Each row is followed by its class.
[ -14   37   77  112 -336  -60   92 -313 -111  170   35  -65  201  130
 -127   97  -68 -225   23 -254  107 -320  -63 -135   50  -57 -185 -276
 -242   42  194 -109  179  287  -56  -22 -165  -34 -155] => <89>
[ -81  -36  -63 -101 -123   69   -5  -93  -65  276 -108 -131  -50   15
   38   -2 -163  130    6 -105  176  -48   22   91 -289 -149   58   44
   74 -126  248  -48   79    8  -80  -90  -85   73  190] => <115>
[  71   25 -121  443  126   31  234  213 -211 -317  188  -28  204  165
 -167   97  215  -70  -25  -71  -75 -144   13  -88  246   30   27    5
 -163  183 -212   74  -23  -93   88   27  187 -176 -175] => <129>
[ -23 -106   89 -409  368   38 -192  196  228 -230 -396  140 -626 -400
  191  -65  -16  232  170  332   63   26  155  138  -96  145  213   49
  437 -171   83   78  -77 -238  -46  332   16   44  287] => <9>
[  23   33   -7   22    8  -65   55  189  -60 -179  -30   34 -460 -113
  -11   53   27  127  109  260   27   91  -90  -62  212  149  178  -27
    2  -35  -78   32   44  -90  -67  234   76 -127  -46] => <9>
[ -23   55  -49   65 -126   25   42  153 -186 -119  -91   -5 -191  -39
 -101   52 -112  333  102  -17  102 -187 -201   -7  118   88   43    3
  -45  -81   85    0   69  -74  -66  239  101 -129 -105] => <115>
[ -62  -59   54 -116  145   35  -81  123  104  189 -244   41   19  -93
   90  -80  -88  154    2 -130  -37 -182  148   19  -47  -65 -101 -134
   58 -108   36   22  -18   43   52  117  -37  178   -3] => <2>
[ -54  -38    8 -348   67  -49 -124 -243   64  345 -205   16 -146 -189
  113  -22 -177  -80  -84 -168   76   42  200   74 -290   28  -60 -357
  115  -23  172 -130   -1  187  -79 -198  -49  273   49] => <9>
[  33  131  -54   98    6 -239  183  -70  -47 -152  257   -4 -368 -108
  -56   34  221 -450  -10  252 -101  387   94 -120  240  195  106 -180
 -299  205 -292  -65   54  -94  -36 -124   51 -183 -140] => <144>
[ 145 -101  148  119  272  140  251  325   57 -899  -45   87 -578 -104
  -42  194  299 -217  185  305  139 -274   65   20  139   55  589   70
  511  -76  158  140  -77 -356   -5  425  276 -260  379] => <156>
[  36   38  -28  243  -23  -98  187  179 -110 -326  143   28 -210   -1
 -137   62  140  -92   43  163  -47   66  -52 -120  319  152  127  -48
 -135   92 -215   11  -29 -124  -29  190  124 -241 -143] => <27>
[  16   -7 -242   10  324   49  107  236 -119 -301  -62   -3 -234 -171
   19   61   99   52  108  155   62   22  143   92   53  105  226   49
  127   64  -74   66  -25 -296   18   78  175 -172   91] => <115>
[ -84  -62  -46 -174  -89   90   33 -271   21  279 -114 -150  -30  -65
  114  -13  -97  -96   57 -120  193  -41  191   66 -335 -159    6 -133
   53 -101  326 -103  112   97 -161 -150 -171  109  237] => <23>
[ -13  -63  234   65   41   14   32   60  138  -95  -44   42  101   -6
   57    1   44 -175  -54 -110  -88 -190  155  -88   72  -40  -64 -184
   38  -15  -71   -8  -61   84   39  121   24  103  -42] => <23>
[ -88  -59  249 -251 -241   -3 -151 -532  165  593 -262  -58  388  -29
  137  -41 -235 -181 -101 -514   80 -342  285  -71 -308 -208 -441 -476
  -62  -60  321 -180  125  487    8 -226 -298  364  -44] => <89>
[  23    8  -84  215  -14   43  100  458 -197 -474   -8   88 -282   24
 -145   53   49  424  147  264   21 -117 -378   34  273  154  209  296
    5  -29 -124  105  -68 -354  -39  446  251 -279  -50] => <23>
[  36   48  -85  118  -53  -67  -34  177 -176  286   25   29  143  174
 -153  -37 -209  244 -177 -233  -52   13 -214   13  -52  -55   16  -43
  -84   48  -45   70  -60  100   78  -96  116  140 -170] => <9>
[   6   26 -167  146  305   13  150  113  -91 -277  112  -22 -141 -113
  -28   90  212 -105   71  123    0   25  187   23   86   93  142  -16
 -122  193 -150   52   17 -197   60  -42  148 -159  -33] => <9>
[  56   -6 -121  314  260   84  157  411 -173 -379   90   36   -6   65
 -124   72  157  109   34   87  -34  -89    2   -4  254   65  160  168
    3   69 -154  140  -30 -256   60  186  216 -173  -58] => <166>
[ -25  -36  -80   14   80   72   82  170  -34 -132  -26  -58 -227  -38
  -23   12   30   60   31  142   50   68   89   65 -101  -40  208  151
  117  -60   41   43  -23 -227  -33   33   99  -46  200] => <2>
[ -31   26   55 -200  311  160   56  199  227 -823 -110  113 -718 -507
  179   49  304   92  226  577   18  273  203   83   88  319  246  296
  262   42 -131   99  -97 -551  -29  298  247 -324  330] => <2>
[  41   36  101  187   -6 -195   73  -88   46  210  118    3  349  159
    6  -72  115 -452 -230 -262 -230   98  224 -143   88  -75 -164 -290
 -259   95 -257  -69  -62  152  120 -248  -21  112 -192] => <115>
[  36    6   39 -150  -34  -67   -7 -163   11  325  -67   -1  -63  -21
   80   11 -135 -212 -110 -162   14   45  120  -28 -129  -30  -46 -355
   88  -39  144  -98   28  264  -79 -176  -48  282    5] => <23>
[ -21  -21  126  -48  137  -57  -30  105  126   62 -149   78   -3  -53
   68  -47  -20  -23  -25  -60  -40 -122  130  -18   16  -30   -7  -85
   61  -54  -23   16  -31    2   70   65    3  140    2] => <156>
[ -56  -56   67 -172 -227   87   30 -500   85  349  -95 -149  146  -32
  123   50  -78 -375   13 -257  194 -119  301  -62 -283 -156  -81 -325
   58  -61  394 -208  162  241 -124 -221 -216  167  187] => <115>
[  55   40 -155  320  293   54  196  359 -155 -519  148  -16  -29  -26
 -112  111  216   48   50  140  -74  -15   66   12  274  150  192  132
  -48  173 -291  144  -48 -312   76   95  316 -233  -80] => <9>
[  15  -58  218  156  -29  -10   38  -33   96   44   31   52  321  102
  -89  -38   44 -204 -159 -297 -150 -131  205 -145  104 -102 -158 -286
 -106   56  -82   17 -114  188  106   14  -21  115 -125] => <89>
[ -65   86 -320  155  207  -69   36  132 -211  190   77  -76  120  -15
  -81  -44  -35  222  -50  -40  -36  182   32   91 -138   15  -27  118
 -292  204 -198   85   39 -115   82 -300   77  -15 -176] => <9>
[  28   70 -110  118  197 -204  110  349  -80 -463   92  108 -468 -152
  -90   30  168  -32   52  391 -127  284 -129    3  353  288  281  156
  -83  112 -259  136  -61 -332  -26  160  207 -257 -114] => <89>
[  -3   31 -168  196  122   80  130  107 -194  -75   38  -52  122   54
  -53   72   71   55   55  -60   50 -197   14   49    8  -33   -1   44
 -159   84  -17   35   56 -117   54    6   87  -98  -44] => <23>
[  89  -55  248  235  165  -10  130  227  158 -474   49  141   -7   18
    8   31  264 -311  -94   17 -194  -61  147 -142  270  101  126 -106
   96   82 -260   81 -145  -79   90  181  181  -47  -52] => <129>
[  28  -38   55 -155   51   15  -67  -44  -15  239 -157   51  -96  -36
   50   23 -112  -13  -46 -168   34 -122   51   13  -51  -20   37 -323
   91  -63   77  -84  -15  148  -30   -1   32  214   -8] => <9>
[  22  -57   11 -235  143   15 -102  155   -1   87 -204   92 -255  -83
   44   -6 -139  131   19   -8   44 -121  -31   94  -79   25  147 -132
  267 -135  157   -9  -34   11  -43  109   49  185  102] => <23>
[  20  -12   -7  414  -74  -27   35  263  -96  133   28   24  532  282
 -190  -71  -91  220 -201 -325 -164 -155 -101  -31   41 -153 -177   82
 -183   73 -220  133 -158   22  165   36   78   35 -214] => <144>
[ -31   49  -63  -21 -162  -53   41  -30 -146   93 -106  -34 -218  -36
  -51   44 -140  165   94   18  123 -122 -153   -4    9   26  -18  -78
  -82  -47   98  -40  118   21  -98  109  -24  -40  -53] => <23>
[  -3   92 -297  298   22 -102  137    9 -334  333   95 -113  417  217
 -153   -7  -91   66 -136 -343   23  -69  -55   48 -106 -157 -149  -41
 -333  146  -94   20   99   46   96 -317   72   57 -276] => <156>
[  53   49 -116  210  249    1  178  147  -69 -352   98    2  -37  -62
  -19   94  227 -140   30   75  -20   -9  167  -24  167  103  102  -53
  -72  198 -201   49  -17 -174   72    7  185 -159  -74] => <9>
[ -86   69  -91   87 -254 -125   71 -275 -225  498   36 -115  192  175
  -80   11 -153  -61  -41 -324  103 -206 -140  -50  -70  -95 -213 -233
 -390   49  140 -126  187  310  -73 -203 -212   63 -253] => <129>
[  88   37  152  118   44  -94   93   88   13 -211  114  113  -77   -2
  -26   76  103 -351 -171  -41 -153  138  127 -133  230  108  107 -253
   49  104 -179  -34 -141   21   47  -35  257   67 -105] => <115>
[ -19   62  -68   46 -137 -146  -81  -70  -99  636  -86  -52  429  163
    5 -134 -237  114 -247 -434  -88   32  -17   46 -214 -180 -279 -134
 -255   36  -39  -14    9  210  125 -335  -84  234 -205] => <144>
[   2  -33 -173  110  -34  -18  111   -8 -136  105   60 -109   88  145
  -25  -32  -13  -97  -87  -53   18  176   28   88 -237 -133  141  135
  -61    5  -24   12   22 -123  -35 -297   73  -18  112] => <2>
[   7  111 -363  -17  161 -226  -17  342 -149  -45  -32   52 -357 -160
   46  -76  -65  353    0  345 -119  508 -275  123  107  165  186  292
 -126   83 -342  147  -89 -302   13  -57  211 -144 -166] => <156>
[   4  -40   33 -160 -159  -49  -24 -319  -42  570 -130  -37  249   70
   46   10 -232 -235 -126 -440   83 -240   83  -11 -168 -131 -170 -505
  -78  -15  241 -194   68  373  -30 -208 -145  306  -84] => <144>
[ -34   13   79 -152 -149  -12   12 -114  -55   -4 -149  -14 -327 -122
   38  106 -110   12  181   69  187 -244  -47  -62   57   84   41 -179
   54 -120  227 -105  182  113 -109  176  -85  -44   14] => <115>
[  42  -11 -135 -144  259   10  -32  293  -48 -146 -147   95 -552 -203
    0  -28  -49  259   57  231   69  121  -86  141  -67  109  319   68
  236  -48   18   65 -118 -233  -69  176  195    7  180] => <27>
[  51  157   79  584 -288 -118  249  176 -249 -118  286   -1  376  314
 -290   74   22  -93 -186 -289 -178  -96 -166 -214  364   48 -161  -95
 -323  139 -260   46   20  115   47   22  199  -65 -438] => <23>
[  71   92  -29  420  -36 -223  190  205 -161 -238  260   15    2  175
 -120   78  163 -188 -102   85 -153  175 -175 -110  323  119  106    1
 -259  164 -359   85   -7  -40   24  -38  191 -183 -303] => <9>
[  37   -2   26  144  156   75  144   78  -31 -358   43    6  -75  -48
  -53  150  150 -176   97   34   72 -250  167  -60  162  102   92 -107
  104   44   57   23   84  -61    2  141   79 -101    0] => <166>
[ 129  -29  219  261  198  -58  155  249  123 -515   66  109   31  -19
   33   46  264 -383  -64   64 -205  -12  182 -117  340  114  193 -116
   44   73 -287   66 -134 -134  112  146  256  -78  -55] => <156>
[ -67   43 -325 -223  222 -237 -198  100   -6  500 -130   37  -20 -146
  114 -195 -205  313 -152   18 -132  490  -65  206 -305  -77  -55  138
 -136  109 -167  133 -105  -76  110 -372   48  212 -106] => <156>
[ 130  -36   32  399   94   91  280  305  -64 -631  178   20  179  168
 -113  187  267 -226   77   46   -1 -391   -4 -147  453   66  122  -25
   70   79 -144   55  -32 -145   53  358  189 -262  -70] => <166>
[  17 -104   84  219  -85  145  175   28  -50 -143   50  -84  107  148
 -108   92   81 -167   -1 -150   87 -269  125  -30  -42 -124  151  -40
  109  -43  215  -19   12    5  -64   71   44  -15  160] => <27>
[ -98  158 -254   42 -157 -218   31 -112 -212  442   98  -94   -9    6
  -47  -65 -185   76  -67  -78   -2  278 -109  -12  -86  -10 -155  -26
 -407   98 -131  -31  106   94  -59 -283  -85  -13 -264] => <115>
[  43   -8 -156  -43  333  190   68  266  -63 -470 -124   39 -390 -224
   28   74  132  219  183  251   70  -94  136   92   36  120  242  126
  161    7  -13  131   29 -326   94  207  240 -194  160] => <2>
[  17  -28   46  -39  -44  238  146 -181 -121    3 -168 -109  144   46
   18  149  -18 -109  167 -329  240 -707  177  -77   31  -97 -132 -361
  129 -126  376 -145  207  179  -24  139  -37   24  101] => <2>
[ -43    7  -58  -72  -42  -89 -104  -13 -106  550  -82   27  147  128
  -68  -87 -249  130 -203 -327  -34  -26  -89   50 -223 -107 -112 -209
  -99    3   37  -60  -20  210   45 -252  -25  303 -175] => <2>
[ -62   32 -173  -17  150  116   44   56 -141   71 -104  -66  -79 -112
  -27   64  -62  197  117  -34  168 -212  120   62 -131  -22   24   -1
  -17   33  204   24   98  -40   44   20  -21  -22   71] => <115>
[  49   -6  112   73   22   28  130  121    9 -519  -45   40 -475 -174
  -39  144  178 -128  214  338   74 -145  -33 -103  313  203  220  -73
  120  -32   19  -13   31 -145 -108  442   90 -229   63] => <27>
[ -12  119 -262  -36   74 -267   13  175 -144   25   26   19 -451 -140
  -49  -87   -6  156  -12  306  -96  469 -134   70   46  162  148  166
 -183   83 -271   68   14 -221  -20 -136  108  -98  -99] => <89>
[ -39   24 -277 -202  411   -7   47  144   40 -314  -48   13 -433 -387
  131    4  151   -7  147  424   23  352  285  165  -67  259  239  172
   81  126 -144   76  -22 -431   -9  -83  102 -204  212] => <144>
[ -74  111 -316 -336  107 -190  -65  -82  -69  232 -154  -68 -581 -353
  163  -65 -126  143   75  303   88  446  -52  151 -189  116  141   24
  -92   54   23    5   87 -123  -84 -205   -6  -17   23] => <156>
[-140    0 -123  134  -90  -33  -68   77 -162  591 -144  -20  438  153
  -43 -152 -277  434 -176 -398 -105  -64 -199   83 -288 -166 -292  111
 -353   12  -67   40  -32  142  121 -244 -105  146 -275] => <2>
[   1  -30  -14  425 -126   41  199  196 -186 -154  168  -76  228  294
 -193   70   87  -13  -62 -120   24 -163 -102    9  -28 -153  102  209
  -50   10   -5   46  -54  -95  -16   23  103 -132   28] => <27>
[ -68    4 -109  -57  150  -56 -105  153   -4  264 -176    0   -1  -94
   45 -154 -170  306 -101  -49  -80  165  -40  110 -206  -74  -18  123
  -68    8 -112   99  -97  -40   77 -115   32  114  -30] => <156>
[ -80   28 -250 -119  207   55   65  -53 -125   88  -98  -55 -141 -212
   19    4  -42  131  148    4  139  -50  157   71 -128   27  -36  -32
  -90   43   66  -32  100  -96  -20  -60  -38  -66   32] => <156>
[  10  -18   -6   83  214  118  137  125   -2 -424  -21    6 -110 -139
  -11   90  179  -61  131   88   44 -213  201  -24  192  126   83  -59
   95   53  -62   -2    9 -186   -3  200  118 -128   27] => <166>
[  99  -78  101  275   74  106  149  359 -118 -342   63   71  -45  172
 -219  102   93   17  -46  -84  -14 -358  -91  -35  217  -29  204  -75
  142  -42  -67   27 -123  -64   18  326  228  -21    6] => <89>
[ -43  -37  -41  -42  -35   73   49  -97  -32   99  -94 -122 -107  -50
   60   30  -60  -60  -18  -57  113   55  209   69 -261 -116  101  -13
  109  -54  229  -17   54  -14  -84 -175   41   69  228] => <2>
[ -58   53 -259  -66  141  -10   45  -54 -124  160  -19 -121  -23 -135
   51  -12  -45   29   59   19   63   68  178   80 -161   39  -37  -44
 -129   96  -12  -24  104  -41   -7 -210  -31  -11   16] => <23>
[  23   20 -298  177  176  -54  159   73 -197  -33   68  -83  117   52
  -68   42   41  -68    0  -48   37  -46   39   55   -9  -15   69  -32
 -147  173 -103   59   34  -84   73 -180   72 -137  -77] => <144>
[ -44   98 -178   -3   55  -82   44  262 -182 -126  -29   27 -391 -163
  -13   29  -73  301   91  254   20  189 -150   64  120  163  137  200
 -103   -1  -66  101    8 -224  -47  101  142 -170  -60] => <166>
[ -89   32 -276 -206  299  103    4   19  -58    5 -136  -55 -208 -308
   76   -8  -32  202  145   88  130   31  270  135 -152   85   42   22
   -3   65   90   28   73 -195  -13  -77    6  -41  100] => <166>
[ 100   49   45  166  101 -114  106  162   -8 -155  215  111   21   80
  -62   23  128 -269 -209  -35 -203  231   37  -52  176   71  131 -159
  -90  153 -321   36 -158  -48  101 -153  257   40 -153] => <144>
[ -43  -52   91 -358  210    9 -188  -65  225  129 -292   95 -194 -299
  157 -124  -47   11    4   12  -67  131  282   50 -142   92    7 -145
  188  -50   91   11  -49   -4   30  -35  -61  170  140] => <27>
[  -7  112  -97  166 -197 -248  142 -185 -102  305  161  -68   92  102
   -6   17    2 -313 -112 -148  -13  105  -23 -159  127    3 -149 -340
 -367  129 -129 -125  140  227  -43 -205  -95   25 -357] => <166>
[ -38   61 -149   86  120    2  108  -12 -127  121  -23  -65   91  -18
    7   76  -19    5   59 -134  149 -234   68    3   -1  -43  -59 -123
 -138   87  127  -10  128   32   36  -43  -21    0  -94] => <156>
[ -54  -27   47 -118 -187   48   37 -424   34  392  -88 -113  240   32
  167   72 -100 -283  -36 -359  189 -189  269   30 -368 -188  -82 -294
  -17  -49  307 -149  169  274  -45 -312 -163  185   91] => <9>
[  22 -140   66  -27   16  142  134   98   79 -359 -108  -14 -209  -95
   93  118   68 -111   93  100  144 -139  154   47  -18   10  274   11
  302  -87  227    5  -33 -158 -104  193   91 -113  311] => <144>
[  14  -90   89  178 -196   58  160 -143    1  -35   62  -88  217  166
  -17   75   57 -285  -67 -191   64 -158  148  -46  -63 -131   36 -155
   22    3  108  -86   -6   70  -58  -49   12   20  101] => <23>
[ -76  -55   59 -106  -72  107   67 -168   31  114 -125 -123  -62  -56
   91   81  -67  -83   59 -126  207 -220  177   25 -196 -154   58 -120
  125 -117  351  -69  122   98  -82  -35  -78   85  193] => <156>
[ -59  -70   -5   46 -155  109   80 -184  -52  171  -22 -117  178  109
   13   44  -44  -57   -6 -192  148 -170   57   20 -175 -216  -48  -30
  -21  -55  205  -82   41   76  -83  -81  -71   53  116] => <166>
